Below are the code and all the weights of a small trained network. Each question names an input and a target symbol and asks about switching units off, where a switched-off unit gives its printed mean instead of its output.

import numpy as np


def w(rows, s, z=0):
    codes = np.array(rows[::2]) - 128.0
    scale = np.full(codes.shape[1], s)
    scale[-1] = z or s
    return codes * scale


def f(y):
    return y / 2 * (1 + np.tanh(0.7978845608 * (y + 0.044715 * y**3)))


def softmax(a):
    e = np.exp(a - a.max(-1, keepdims=True))
    return e / e.sum(-1, keepdims=True)


def log_softmax(a):
    a = a - a.max(-1, keepdims=True)
    return a - np.log(np.exp(a).sum(-1, keepdims=True))


def net(x, mask):
    ids = ['αγδζηθμξπστ'.index(c) for c in x.split()]
    T = len(ids)
    res = E[ids] + P[:T]
    u = 0
    for l in range(2):
        q, k, v = (res @ M[l].T for M in (Q, K, V))
        z = softmax(np.where(np.tri(T) > 0, q @ k.T / 4**0.5, -1e9)) @ v
        res = res + np.where(mask[u], z, O[l][:, -1]) @ O[l][:, :-1]
        u += 1
        y = f(res @ A[l][:, :-1].T + A[l][:, -1])
        res = res + np.where(mask[u : u + 4], y, B[l][:, -1]) @ B[l][:, :-1]
        u += 4
    return log_softmax(res[-1] @ U[:, :-1].T + U[:, -1])


Q, K, V, O, A, B = {}, {}, {}, {}, {}, {}
E = w([
[180,125,147],'α',
[181,108,169],'γ',
[58,80,115],'δ',
[187,141,128],'ζ',
[84,124,108],'η',
[186,95,168],'θ',
[169,166,109],'μ',
[148,81,202],'ξ',
[249,27,90],'π',
[97,49,160],'σ',
[135,121,154],'τ',
],0.018)
P = w([
[91,126,1],'0',
[181,30,237],'1',
[162,61,213],'2',
[152,60,218],'3',
[141,64,207],'4',
[154,65,224],'5',
[154,68,217],'6',
[189,102,213],'7',
[214,109,216],'8',
],0.0085)
Q[0] = w([
[80,214,67],'0.h0',
[170,142,5],'0.h0',
[77,122,55],'0.h0',
[158,209,89],'0.h0',
],0.014)
K[0] = w([
[108,189,196],'0.h0',
[81,72,197],'0.h0',
[136,200,209],'0.h0',
[97,248,200],'0.h0',
],0.014)
V[0] = w([
[125,40,152],'0.h0',
[245,248,87],'0.h0',
[157,245,239],'0.h0',
[178,129,158],'0.h0',
],0.011)
O[0] = w([
[160,30,225,180],'0.h0',
[254,195,204,90],'0.h0',
[228,104,199,10],'0.h0',
[100,49,151,128],'0.h0',
],0.0092,0.012)
A[0] = w([
[116,148,254,164],'0.n0',
[87,77,126,1],'0.n1',
[192,169,137,80],'0.n2',
[86,108,67,229],'0.n3',
],0.01,0.0058)
B[0] = w([
[61,135,166,195],'0.n0',
[175,153,94,201],'0.n1',
[43,115,139,144],'0.n2',
[193,167,247,255],'0.n3',
],0.015,0.011)
Q[1] = w([
[177,154,195],'1.h0',
[181,128,253],'1.h0',
[177,160,136],'1.h0',
[116,128,169],'1.h0',
],0.017)
K[1] = w([
[150,182,144],'1.h0',
[163,252,93],'1.h0',
[12,174,74],'1.h0',
[133,137,132],'1.h0',
],0.013)
V[1] = w([
[3,177,155],'1.h0',
[90,129,165],'1.h0',
[91,215,121],'1.h0',
[120,183,105],'1.h0',
],0.014)
O[1] = w([
[198,130,126,143],'1.h0',
[193,223,159,222],'1.h0',
[131,215,40,255],'1.h0',
[105,246,99,155],'1.h0',
],0.011,0.007)
A[1] = w([
[122,83,189,139],'1.n0',
[152,145,207,185],'1.n1',
[108,255,213,189],'1.n2',
[187,41,69,254],'1.n3',
],0.0084,0.007)
B[1] = w([
[197,220,158,186],'1.n0',
[69,103,2,199],'1.n1',
[149,78,91,255],'1.n2',
[93,187,175,140],'1.n3',
],0.0091,0.028)
U = w([
[133,150,176,185],'α',
[98,115,114,132],'γ',
[145,81,122,166],'δ',
[223,1,116,178],'ζ',
[178,78,106,60],'η',
[152,141,165,69],'θ',
[200,166,176,40],'μ',
[83,86,106,207],'ξ',
[216,199,245,49],'π',
[147,155,191,187],'σ',
[111,230,181,2],'τ',
],0.0094,0.0046)

Each question gives the input, a string of symbols that net reads in full, and the target symbol t.
The units are the heads (4 rows each of Q, K, V and O) and the neurons (one row each of A and B). Each row of codes is followed by its name. A weight is (code - 128) times the scale printed after its matrix; where a second scale follows, it is the last column's (O, A, B and U).
mask holds one flag per unit, layer by layer, with each layer's heads first. A switched-off unit (its flag False) gives its mean, the last column of its rows in O or B, instead of its output. The means were averaged over made-up inputs and are rounded, as every weight is.
A unit's drop is (log p(t) with every unit on - log p(t) with that unit switched off) / (log p(t) with every unit on - log p(t) with every unit switched off).
The circuit of an input: a set's keep is (log p(t) with only the set's units on - log p(t) with every unit switched off) / (log p(t) with every unit on - log p(t) with every unit switched off). Starting from all 10 units, units are removed one at a time, each time the one whose removal leaves the highest keep (on an exact tie, the one counted first), for as long as the keep stays at least 0.8.
circuit, biggest first: the units of the circuit, biggest drop first
most important unit: the unit with the biggest drop
k most important neurons: the k neurons with the biggest drops, biggest first
top k neurons in layer l: the k neurons of layer l with the biggest drops, biggest first
input η σ α η γ σ, target μ: circuit, biggest first : (1.h0 0.h0 0.n3 1.n2)
input σ η τ, target ζ: circuit, biggest first : (1.n1 1.h0)
input η τ ζ σ τ σ α, target μ: 2 most important neurons : (1.n2 1.n1)
input σ γ μ σ, target ζ: circuit, biggest first : (0.h0 1.h0)
input ξ σ ζ ξ ζ, target π: 3 most important neurons : (1.n0 1.n2 1.n3)
input ξ γ α δ τ σ η, target π: most important neuron : (1.n0)
input δ η σ σ ξ σ σ, target η: 2 most important neurons : (1.n2 0.n3)
input μ σ σ τ ξ ξ σ σ α, target τ: circuit, biggest first : (0.h0 1.h0)
input ξ ζ α ξ η α δ σ, target π: circuit, biggest first : (1.n0 1.h0 1.n2)
input σ η σ ξ σ α γ μ θ, target ζ: circuit, biggest first : (0.h0 1.h0)
input σ τ α θ α δ ζ ζ γ, target ζ: circuit, biggest first : (0.h0 1.h0)
input α σ γ, target ξ: circuit, biggest first : (0.n0 0.n3 1.h0)
input ξ η θ σ α α δ, target π: circuit, biggest first : (1.n0 1.h0 0.h0)
input σ ξ α θ, target ζ: circuit, biggest first : (1.h0)
input η α σ μ, target μ: circuit, biggest first : (1.h0 0.h0 1.n2)
input δ θ θ γ ξ ζ α δ, target η: top 2 neurons in layer 1 : (1.n2 1.n0)
input ξ α σ δ η θ, target π: circuit, biggest first : (1.n0 1.h0)
input δ σ σ γ α, target η: 4 most important neurons : (1.n2 0.n3 1.n0 1.n1)
input α σ θ σ δ σ ζ σ, target ξ: 3 most important neurons : (0.n0 1.n0 0.n3)
input σ μ η α η ξ θ σ δ, target ζ: 2 most important neurons : (0.n3 1.n1)
input δ γ η σ ξ, target η: 2 most important neurons : (1.n2 0.n3)
input μ ζ η μ δ ξ η, target τ: most important unit : 0.h0
input μ γ τ σ ξ ζ ζ, target τ: 3 most important neurons : (1.n1 0.n3 0.n0)
input σ α δ α σ σ α, target ζ: 4 most important neurons : (0.n3 1.n1 1.n2 1.n3)
